Below are the code and all the weights of a small trained network. Each question names an input and a class and asks about switching units off, where a switched-off unit gives its printed mean instead of its output.

import numpy as np


def w(rows, s, z=0):
    codes = np.array(rows[::2]) - 128.0
    scale = np.full(codes.shape[1], s)
    scale[-1] = z or s
    return codes * scale


def norm(h):
    return h / np.sqrt((h * h).mean(-1, keepdims=True) + 1e-5)


def f(y):
    return y / 2 * (1 + np.tanh(0.7978845608 * (y + 0.044715 * y**3)))


def log_softmax(a):
    a = a - a.max(-1, keepdims=True)
    return a - np.log(np.exp(a).sum(-1, keepdims=True))


def net(x, mask):
    res = np.array(x, float).reshape(1, 7) / 4 @ E
    u = 0
    for l in range(2):
        y = f(norm(res) @ A[l][:, :-1].T + A[l][:, -1])
        res = res + np.where(mask[u : u + 4], y, B[l][:, -1]) @ B[l][:, :-1]
        u += 4
    return log_softmax(norm(res)[-1] @ U[:, :-1].T + U[:, -1])


A, B = {}, {}
E = w([
[146,147,178,175,112,107,89,197,141,177],'x0',
[155,36,133,223,148,137,77,61,184,113],'x1',
[56,112,179,170,223,171,127,191,113,115],'x2',
[119,215,85,98,157,114,155,190,67,183],'x3',
[162,104,233,152,147,183,64,6,159,69],'x4',
[137,98,99,99,246,65,175,147,207,154],'x5',
[142,61,98,227,132,92,138,53,95,145],'x6',
],0.0018)
A[0] = w([
[101,215,133,81,160,116,167,216,18,161,102],'0.n0',
[89,175,109,55,214,118,167,144,82,145,4],'0.n1',
[149,42,28,172,167,33,201,86,183,145,68],'0.n2',
[176,43,166,160,102,147,76,4,168,62,153],'0.n3',
],0.0031,0.0024)
B[0] = w([
[162,98,106,182,114,108,90,38,167,129,209],'0.n0',
[128,165,177,155,121,111,36,61,131,114,138],'0.n1',
[177,115,89,2,184,122,189,156,135,139,170],'0.n2',
[203,150,224,216,33,78,104,100,205,163,252],'0.n3',
],0.0041,0.0031)
A[1] = w([
[77,155,176,22,106,179,111,101,141,37,3],'1.n0',
[115,172,65,127,11,78,124,251,107,182,70],'1.n1',
[73,43,219,198,202,199,111,196,153,80,118],'1.n2',
[124,139,95,106,4,164,147,78,32,93,56],'1.n3',
],0.0034,0.0012)
B[1] = w([
[231,20,99,87,191,37,221,168,211,254,131],'1.n0',
[125,125,225,219,96,165,72,26,191,72,252],'1.n1',
[46,200,77,93,91,169,71,98,23,63,220],'1.n2',
[3,122,89,77,249,167,100,231,52,86,212],'1.n3',
],0.0038,0.0015)
U = w([
[3,175,108,127,148,181,64,132,40,71,72],'0',
[194,122,212,229,36,118,101,61,180,139,254],'1',
[175,72,72,19,196,100,248,191,141,167,15],'2',
],0.0069,0.00085)

Each question gives the input, the list of numbers given to net, and the class t.
The units are the neurons (one row each of A and B). Each row of codes is followed by its name. A weight is (code - 128) times the scale printed after its matrix; where a second scale follows, it is the last column's (A, B and U).
mask holds one flag per neuron, layer by layer. A switched-off neuron (its flag False) gives its mean, the last column of its row in B, instead of its output. The means were averaged over made-up inputs and are rounded, as every weight is.
A unit's drop is (log p(t) with every unit on - log p(t) with that unit switched off) / (log p(t) with every unit on - log p(t) with every unit switched off).
The circuit of an input: a set's keep is (log p(t) with only the set's units on - log p(t) with every unit switched off) / (log p(t) with every unit on - log p(t) with every unit switched off). Starting from all 8 units, units are removed one at a time, each time the one whose removal leaves the highest keep (on an exact tie, the one counted first), for as long as the keep stays at least 0.8.
circuit, biggest first: the units of the circuit, biggest drop first
most important unit: the unit with the biggest drop
top k neurons: the k neurons with the biggest drops, biggest first
top k neurons in layer l: the k neurons of layer l with the biggest drops, biggest first
drop when u is switched off: that unit's drop, to one decimal
input [-1,0,8,8,-2,8,-4], class 0: most important unit -> 0.n1
input [2,2,1,3,4,1,-4], class 0: circuit, biggest first -> (1.n2; 0.n3)
input [3,-1,2,0,-6,2,7], class 2: top 2 neurons -> (0.n2; 0.n3)
input [8,5,7,3,-7,8,-4], class 0: circuit, biggest first -> (1.n2; 1.n0)
input [1,-5,-8,4,8,5,-8], class 2: circuit, biggest first -> (0.n3; 1.n0)
input [-7,5,2,-1,-6,-5,5], class 2: circuit, biggest first -> (0.n2; 1.n1)
input [4,-6,-2,-8,-3,-7,-6], class 0: top 3 neurons -> (1.n3; 0.n3; 1.n1)
input [-6,-1,5,-5,3,7,6], class 2: top 3 neurons -> (0.n2; 1.n1; 0.n0)
input [1,0,6,7,-1,8,-6], class 0: circuit, biggest first -> (0.n1; 1.n0)
input [3,-8,3,8,-1,-1,6], class 1: top 3 neurons -> (0.n0; 1.n2; 1.n1)
input [-8,-5,-6,-5,3,5,3], class 2: top 4 neurons -> (0.n2; 1.n1; 0.n0; 0.n1)
input [0,-5,-3,-8,-5,-2,-1], class 0: top 2 neurons in layer 1 -> (1.n3; 1.n1)
input [-3,-8,2,3,5,-3,-4], class 2: top 2 neurons -> (1.n0; 0.n3)
input [-5,-1,-3,-4,-2,5,7], class 2: circuit, biggest first -> (0.n2)
input [-2,-2,-1,-1,-6,-1,-7], class 1: top 3 neurons in layer 1 -> (1.n1; 1.n2; 1.n0)
input [3,4,6,8,0,-5,6], class 0: top 2 neurons -> (0.n3; 1.n2)
input [0,-6,6,-1,6,8,0], class 0: top 2 neurons -> (1.n2; 0.n2)
input [-7,-2,2,-3,-2,-3,3], class 0: drop when 1.n2 is switched off -> -0.1
input [-4,-5,-7,4,6,-8,2], class 0: drop when 1.n3 is switched off -> 1.7
input [-6,-8,3,-8,3,-1,-2], class 2: circuit, biggest first -> (1.n0)
input [3,7,3,1,1,8,2], class 2: top 2 neurons -> (0.n2; 1.n1)
input [-6,-2,0,-4,-2,5,5], class 2: drop when 0.n2 is switched off -> 0.1
input [2,3,-5,4,4,8,3], class 2: drop when 0.n2 is switched off -> 0.7
